[[ 1.125  1.525  0.357  1.244  1.374  0.272  1.791  1.019  0.826  0.990
  -0.175  0.402 -0.496  1.462  0.614  0.945]
 [ 1.147  1.448 -0.008  1.271  1.323  0.181  1.858  1.106  0.990  0.965
  -0.178  0.546 -0.480  1.444  0.566  0.911]
 [ 1.267  1.665 -0.299  1.144 -1.464  0.757  1.340  0.623  0.817  1.352
   0.074  0.274  0.735  1.772  0.279  0.568]
 [ 1.613  2.020 -0.419  1.024 -1.683  0.563  0.951  0.574  0.738  1.401
   0.051  0.328  0.512  1.786  0.321  0.678]
 [ 1.225  1.325 -0.013  1.076  1.332  0.180  1.934  1.061  0.938  0.726
  -0.215  0.658 -0.356  1.374  0.551  1.054]
 [ 1.156  1.448  0.122  1.258  1.312  0.203  1.833  1.090  0.924  0.981
  -0.175  0.502 -0.483  1.426  0.570  0.916]
 [ 1.750  1.896 -0.218  1.204 -1.499  0.828  1.260  0.601  0.840  1.190
  -0.073  0.243  0.499  1.829  0.139  1.095]
 [ 1.088  1.555  0.213  1.358  1.317  0.189  1.743  1.047  0.954  1.080
  -0.155  0.398 -0.549  1.451  0.582  0.832]
 [ 1.511  1.784 -0.185  1.238 -1.460  0.904  1.377  0.603  0.830  1.180
  -0.021  0.231  0.591  1.824  0.136  0.915]
 [ 0.596  1.027 -0.041  1.447 -1.018  1.248  2.218  0.645  0.977  1.191
   0.103  0.156  1.129  1.766  0.137  0.394]] gives 0.614

[[ -46.5   99.0 -104.1   70.5  273.1  117.9  112.6  -86.1  104.5   21.8]
 [  20.1  186.2 -109.5   38.8  263.6   63.2  142.9  -45.1  125.4   45.8]
 [ -53.5  -99.1  130.3  -16.4  154.1 -199.4  -89.6  -49.1   12.7   33.5]
 [-118.5 -139.0   80.6   87.0   16.5 -199.1   58.8  105.7   83.8  129.1]
 [ -10.8   84.6 -114.2   76.9  279.6  142.8  136.0 -107.6  122.2   35.2]
 [ -94.4 -163.8  -16.8   44.5   54.5 -241.8   55.0   86.4   38.9  101.2]
 [  70.5   95.6 -114.7  107.3  279.7  169.4  152.1  -70.4  209.8   53.2]
 [ -97.1  -40.5  -24.3   70.6   29.2 -138.2   15.1  124.8   72.6   98.5]
 [  25.1  149.1 -121.7   53.6  263.6   40.0  140.2  -40.5  116.3   65.0]] gives 104.5

[[ 22.93   8.34  -6.47  -7.69  12.53   2.12   8.50  18.73  10.73   8.26
    0.66]
 [  1.19   0.12  15.10  27.84  -8.25   3.23  12.88  18.20  13.39  15.44
    0.00]
 [ 11.85  16.73   6.42   3.44   6.84  -4.24  11.06  11.41   8.90  10.68
   -3.46]
 [  5.96   8.32  12.83  13.27  18.05   7.44  28.78   8.46  16.50  -2.84
   10.70]
 [ 18.22  23.79   4.09  -1.84   8.07 -10.54  13.42  15.36   9.76  13.12
  -11.54]
 [ 11.26  21.40   9.49   6.75   3.15  -8.69  11.74  12.02  10.10  13.50
  -12.65]
 [  6.59   6.09   6.36   6.55   6.38   6.45   6.33   6.30   6.73   6.48
    6.04]
 [ 16.21 -17.75  -1.53  16.40  -6.72  12.51  13.69  30.52   7.95  17.52
   17.67]
 [ -0.82   5.79  13.74   8.14  16.60   3.50  16.15  11.88  23.94   1.69
   11.90]
 [  2.63  -1.13  10.78  24.57  -6.95   8.25   5.42  12.44   9.62  12.35
   -0.54]
 [  6.66  -3.55  -3.86   6.21  10.04  14.89 -19.36  10.91  29.03  -1.44
  -12.19]
 [  3.44   1.17   3.21   1.23  11.34   5.96  -6.72  12.56  22.95   4.29
    2.78]] gives 8.26

[[  3.492   7.342 -12.336   8.633 -21.282  -4.385  -7.665   8.175  -1.664
   -9.450 -21.356   3.768  -3.997  -9.699   1.232]
 [  3.938  14.849  -5.904   0.711 -30.278   8.867  -4.443   0.481  -3.649
    1.034 -22.732  -4.384   2.021  -4.396   8.447]
 [ -0.293 -17.002   3.289 -12.982  11.998  -2.972   6.487 -12.409   0.374
    2.439  12.592  -9.484  -8.884  -4.763 -15.224]
 [-28.504   1.078 -14.977   4.817  -4.579 -20.626 -28.722   3.898 -17.979
  -22.538 -14.349   4.852   2.296   2.768   8.093]
 [ 13.014  -8.644  14.261 -23.883  -1.276  19.946  21.032 -22.703   5.028
   22.129  12.624 -21.562  -4.900  -2.873 -11.600]
 [  2.602 -10.552 -10.230   5.191   1.758 -14.410  -2.759   5.051   1.689
  -12.190  -4.134   4.344 -11.769 -12.386 -13.155]
 [ 10.357 -10.298  -5.449   0.766  -0.303  -6.239   5.588   0.959   5.577
   -4.111  -1.426  -0.193 -12.347 -13.330 -15.200]
 [ -4.220   0.333 -14.077   8.962 -10.419 -13.468 -12.310   8.407  -4.265
  -15.609 -15.809   6.126  -5.623  -8.660  -1.932]] gives -9.699

[[ 0.005 -0.064  0.066  0.011  0.035 -0.001  0.162  0.001  0.008  0.003
  -0.011 -0.004]
 [-0.037 -0.031 -0.238 -0.024 -0.266 -0.038  0.126 -0.025  0.048  0.056
   0.065  0.125]
 [ 0.037  0.051  0.085  0.032  0.097  0.038 -0.033  0.033  0.011  0.009
   0.012 -0.010]
 [ 0.022  0.012  0.028  0.022  0.034  0.023  0.012  0.026  0.022  0.023
   0.014  0.022]
 [ 0.017  0.019  0.011  0.018  0.018  0.017  0.025  0.015  0.020  0.016
   0.021  0.024]] gives -0.011
---
Input: [ 38  17 -28  22 -18 -21]
Output: -18
Input: [-39 -12  -7  -3  -8]
Output: -3
Input: [-29 -17 -20  45 -11]
Output: 45
Input: [ 10  24 -27 -22 -29  44]
Output: -29
Input: [ 16  13   3  32 -40]
Output: 32
Input: [ 17 -17   8  -9 -18  11  39]
Output: 11
Input: [16 -1  8 34 40 23 10]
Output: 23
Input: [ 20  29  31  43   5 -24]
Output: 5
Input: [ 19 -35 -11   0  -7  24]
Output: -7
Input: [ 28  -8  -9 -47   8]
Output: -47
---
[[-46  -6  -4 -29  13]
 [ 14 -12  21   7 -10]
 [ 12  41 -34  25  22]]: 41

[[ 17 -19  11 -30]
 [ 34  15 -30  -3]
 [-46 -13 -10 -15]]: -13

[[-31  27 -29 -16  31 -17  14]
 [ 19   4  20  -2   8 -11 -28]
 [ 35  28  33  -7  31 -15 -17]]: 28

[[ 27  10  14   6 -37   9]
 [ 26   6  16   4   5 -31]
 [ 23  -5  12  -7 -31  19]]: -5

[[-22  17  35  -7]
 [  8   0  -2  -7]
 [ -8   6   0  -5]]: 6

[[ 22  23  17  18  16]
 [-18  16 -23  23 -24]
 [ 35 -25   1  19 -16]]: -25

[[-18  -7  21  -1 -17 -15  -4]
 [  9  31   4  35  23  -4  -7]
 [ -7  12  23  19   5 -20   3]]: 12
---
[[38, 67, 24, 78, 72],
 [46, 52, 38, 77, 46],
 [94, 90, 90, 59, 89]] --> 89

[[537, 956, 384, 400, 586, 548, 776],
 [529, 717, 495, 494, 513, 241, 402],
 [609, 385, 600, 467, 610, 485, 574]] --> 574

[[425, 911, -652, 914, -464, 819, 714],
 [370, -625, -388, 15, 987, -676, 847],
 [-128, 10, -130, 106, 28, 206, 567]] --> 567

[[10, -4, 12, 6],
 [16, 18, 5, -8],
 [14, -34, 10, 26]] --> 26

[[75, 23, 163, 197, 167, 102],
 [188, 119, 176, 123, 199, 111],
 [52, 98, 89, 170, 95, 153]] --> 153

[[557, 122, 650, 651],
 [434, 855, 544, 232],
 [363, 678, 597, 147]] --> 147
---
[[3525 6002 7624 3698 6691 4968 5841]
 [1268 8820 6948 4101 6300 7191 6926]] -> 6002

[[ -15 -728  153  635]
 [ 541  464  250  175]
 [-349 -217 -148 -655]] -> 464

[[5725 5710 7333 3173 4484 6699 6447]
 [7499 8020 7110 4910 6169 6046 7708]
 [4971 5679 7762 5489 8719 5012 5099]] -> 8020

[[-183 -318 -196 -873 -429]
 [ 249   -7  555 -179 -304]
 [ 272 -739 -478 -298 -472]] -> -7

[[7 2 8 5 3]
 [6 6 5 5 6]] -> 2

[[6723 6723 3876 8380 3164]
 [7142 7142 4489 7129 4618]
 [5319 5319 3600 8479 5479]] -> 7142

[[4 4 3 4 7 6]
 [8 8 5 3 2 3]] -> 4
---
[[ -5  -4   8  27  -2  -8]
 [ 24  25  -3 -38   1  -8]
 [-21 -16   2 -16  44  -5]] out 2

[ 26   4   2   8 -38] out 2

[-19 -44 -47 -20  -4] out -47

[19 28 48 17  7] out 48

[[  4  37   6  13 -27  -3]
 [ 16 -35 -42 -42   9   6]] out -42

[  3 -13  -3  24  35  -2] out -3

[ -1  37   1  -8 -31] out 1

[[-28  22 -34  37   1 -13  -3]
 [-20   0   6  28  -2  32  11]
 [ 14  48 -14  10  11  14 -18]] out -14

[-38  -5   7 -15 -48 -46] out 7

[[-10  15  12   9 -16]
 [  0 -16 -37 -21  -3]] out -37
---
[ -1 -47 -14   3  36] gives -1

[ 37 -18 -19  33   9 -16 -22] gives 9

[-21 -31   2 -34  19  21   9] gives 9

[[ 35  30  32  31]
 [ -5   1   0   2]
 [  1  -9  -9 -13]] gives 31

[ 0 24 44  5] gives 5

[ 27 -35  12 -20  25  46] gives 25

[-43 -13 -23 -20 -37 -21 -33] gives -21

[ 1 12 17 42 30 -7] gives 17

[-40  19  32  31] gives 19

[ -2 -32  19 -37  48 -47] gives -2
